Here is a tiny trained network, its code and every weight. The questions are about switching its units off for an input and a class, where a switched-off unit gives its printed mean instead of its output.

import numpy as np


def w(rows, s, z=0):
    codes = np.array(rows[::2]) - 128.0
    scale = np.full(codes.shape[1], s)
    scale[-1] = z or s
    return codes * scale


def norm(h):
    return h / np.sqrt((h * h).mean(-1, keepdims=True) + 1e-5)


def f(y):
    return np.maximum(y, 0)


def log_softmax(a):
    a = a - a.max(-1, keepdims=True)
    return a - np.log(np.exp(a).sum(-1, keepdims=True))


def net(x, mask):
    res = np.array(x, float).reshape(1, 7) / 4 @ E
    u = 0
    for l in range(3):
        y = f(norm(res) @ A[l][:, :-1].T + A[l][:, -1])
        res = res + np.where(mask[u : u + 9], y, B[l][:, -1]) @ B[l][:, :-1]
        u += 9
    return log_softmax(norm(res)[-1] @ U[:, :-1].T + U[:, -1])


A, B = {}, {}
E = w([
[35,78,83],'x0',
[70,199,164],'x1',
[125,46,230],'x2',
[252,107,180],'x3',
[114,162,153],'x4',
[112,12,89],'x5',
[145,184,65],'x6',
],0.004)
A[0] = w([
[35,161,70,2],'L0N1',
[188,113,171,8],'L0N2',
[13,124,143,99],'L0N3',
[27,112,160,139],'L0N4',
[109,91,49,62],'L0N5',
[148,100,167,150],'L0N6',
[139,250,93,55],'L0N7',
[115,208,110,129],'L0N8',
[106,64,38,40],'L0N9',
],0.012,0.0022)
B[0] = w([
[43,191,145,227],'L0N1',
[218,107,172,185],'L0N2',
[99,130,230,238],'L0N3',
[91,117,215,232],'L0N4',
[84,44,77,206],'L0N5',
[165,104,166,188],'L0N6',
[194,220,94,253],'L0N7',
[152,202,92,221],'L0N8',
[104,6,55,228],'L0N9',
],0.021,0.0051)
A[1] = w([
[177,75,193,119],'L1N1',
[205,88,233,165],'L1N2',
[110,138,167,35],'L1N3',
[21,192,37,237],'L1N4',
[176,95,208,149],'L1N5',
[247,175,119,253],'L1N6',
[119,133,150,73],'L1N7',
[168,80,173,132],'L1N8',
[91,154,224,88],'L1N9',
],0.013,0.0016)
B[1] = w([
[81,132,57,211],'L1N1',
[54,188,49,247],'L1N2',
[103,148,154,152],'L1N3',
[190,77,249,212],'L1N4',
[67,167,71,215],'L1N5',
[254,144,103,255],'L1N6',
[114,138,143,141],'L1N7',
[91,115,81,196],'L1N8',
[82,172,213,205],'L1N9',
],0.023,0.0075)
A[2] = w([
[128,174,140,3],'L2N1',
[139,87,129,104],'L2N2',
[135,8,106,149],'L2N3',
[221,254,242,159],'L2N4',
[142,91,150,52],'L2N5',
[135,22,111,136],'L2N6',
[135,108,140,77],'L2N7',
[126,126,126,72],'L2N8',
[131,62,124,68],'L2N9',
],0.0076,0.0017)
B[2] = w([
[137,106,120,138],'L2N1',
[140,96,129,143],'L2N2',
[159,24,134,187],'L2N3',
[174,50,251,254],'L2N4',
[147,113,119,136],'L2N5',
[131,58,140,179],'L2N6',
[136,115,124,132],'L2N7',
[119,139,132,128],'L2N8',
[137,75,136,154],'L2N9',
],0.017,0.0056)
U = w([
[107,132,224,139],'0',
[243,171,144,174],'1',
[42,152,149,170],'2',
[118,170,18,129],'3',
[121,5,111,6],'4',
],0.016,0.0017)

Each question gives the input, the list of numbers given to net, and the class t.
The units are the neurons (one row each of A and B). Each row of codes is followed by its name. A weight is (code - 128) times the scale printed after its matrix; where a second scale follows, it is the last column's (A, B and U).
mask holds one flag per neuron, layer by layer. A switched-off neuron (its flag False) gives its mean, the last column of its row in B, instead of its output. The means were averaged over made-up inputs and are rounded, as every weight is.
A unit's drop is (log p(t) with every unit on - log p(t) with that unit switched off) / (log p(t) with every unit on - log p(t) with every unit switched off).
The circuit of an input: a set's keep is (log p(t) with only the set's units on - log p(t) with every unit switched off) / (log p(t) with every unit on - log p(t) with every unit switched off). Starting from the 12 units with the biggest drops (on a tie, the unit counted first), units are removed one at a time, each time the one whose removal leaves the highest keep (on an exact tie, the one counted first), for as long as the keep stays at least 0.8.
units of the circuit, in order: the units of the circuit, biggest drop first
most important unit: the unit with the biggest drop
k most important neurons: the k neurons with the biggest drops, biggest first
top k neurons in layer l: the k neurons of layer l with the biggest drops, biggest first
drop of u: that unit's drop, to one decimal
input [-6,7,-2,-4,-8,-6,-7], class 1: most important unit -> L0N7
input [-5,6,1,2,-7,-5,-4], class 1: 2 most important neurons -> L1N6, L0N9
input [8,2,-8,1,2,2,7], class 0: 2 most important neurons -> L1N4, L0N1
input [5,-7,1,-7,-6,-7,7], class 0: 2 most important neurons -> L1N4, L0N1
input [-3,7,-3,-3,-7,-1,-1], class 1: top 2 neurons in layer 0 -> L0N7, L0N8
input [5,3,-2,3,4,-5,-2], class 1: 3 most important neurons -> L0N7, L0N8, L1N6
input [5,3,-6,0,0,8,-2], class 4: 2 most important neurons -> L0N9, L0N5
input [5,-3,-2,-4,-8,-4,2], class 0: top 2 neurons in layer 1 -> L1N4, L1N1
input [-8,6,3,-5,2,-2,-7], class 2: top 2 neurons in layer 0 -> L0N1, L0N7
input [8,2,4,7,-7,2,-3], class 2: top 3 neurons in layer 0 -> L0N7, L0N8, L0N5
input [-1,4,-6,8,-2,8,2], class 4: top 3 neurons in layer 0 -> L0N3, L0N7, L0N4
input [1,-5,-7,-8,3,-4,-3], class 0: 3 most important neurons -> L0N1, L1N4, L1N6
input [-2,-5,-5,-4,7,3,-7], class 4: top 2 neurons in layer 0 -> L0N9, L0N5
input [1,5,-4,-5,6,1,5], class 0: top neuron in layer 2 -> L2N4
input [-4,6,8,0,0,-8,-5], class 2: drop of L1N9 -> 0.4
input [4,3,-7,-1,-2,1,-3], class 0: drop of L1N4 -> 0.4
input [3,1,7,-2,-8,-6,-8], class 2: drop of L1N2 -> 0.1
input [0,7,-7,2,-6,-4,2], class 1: drop of L1N6 -> 0.0
input [-1,1,-1,1,6,4,-6], class 2: top 2 neurons in layer 1 -> L1N9, L1N6
input [2,-5,4,1,-2,-1,4], class 3: units of the circuit, in order -> L1N4
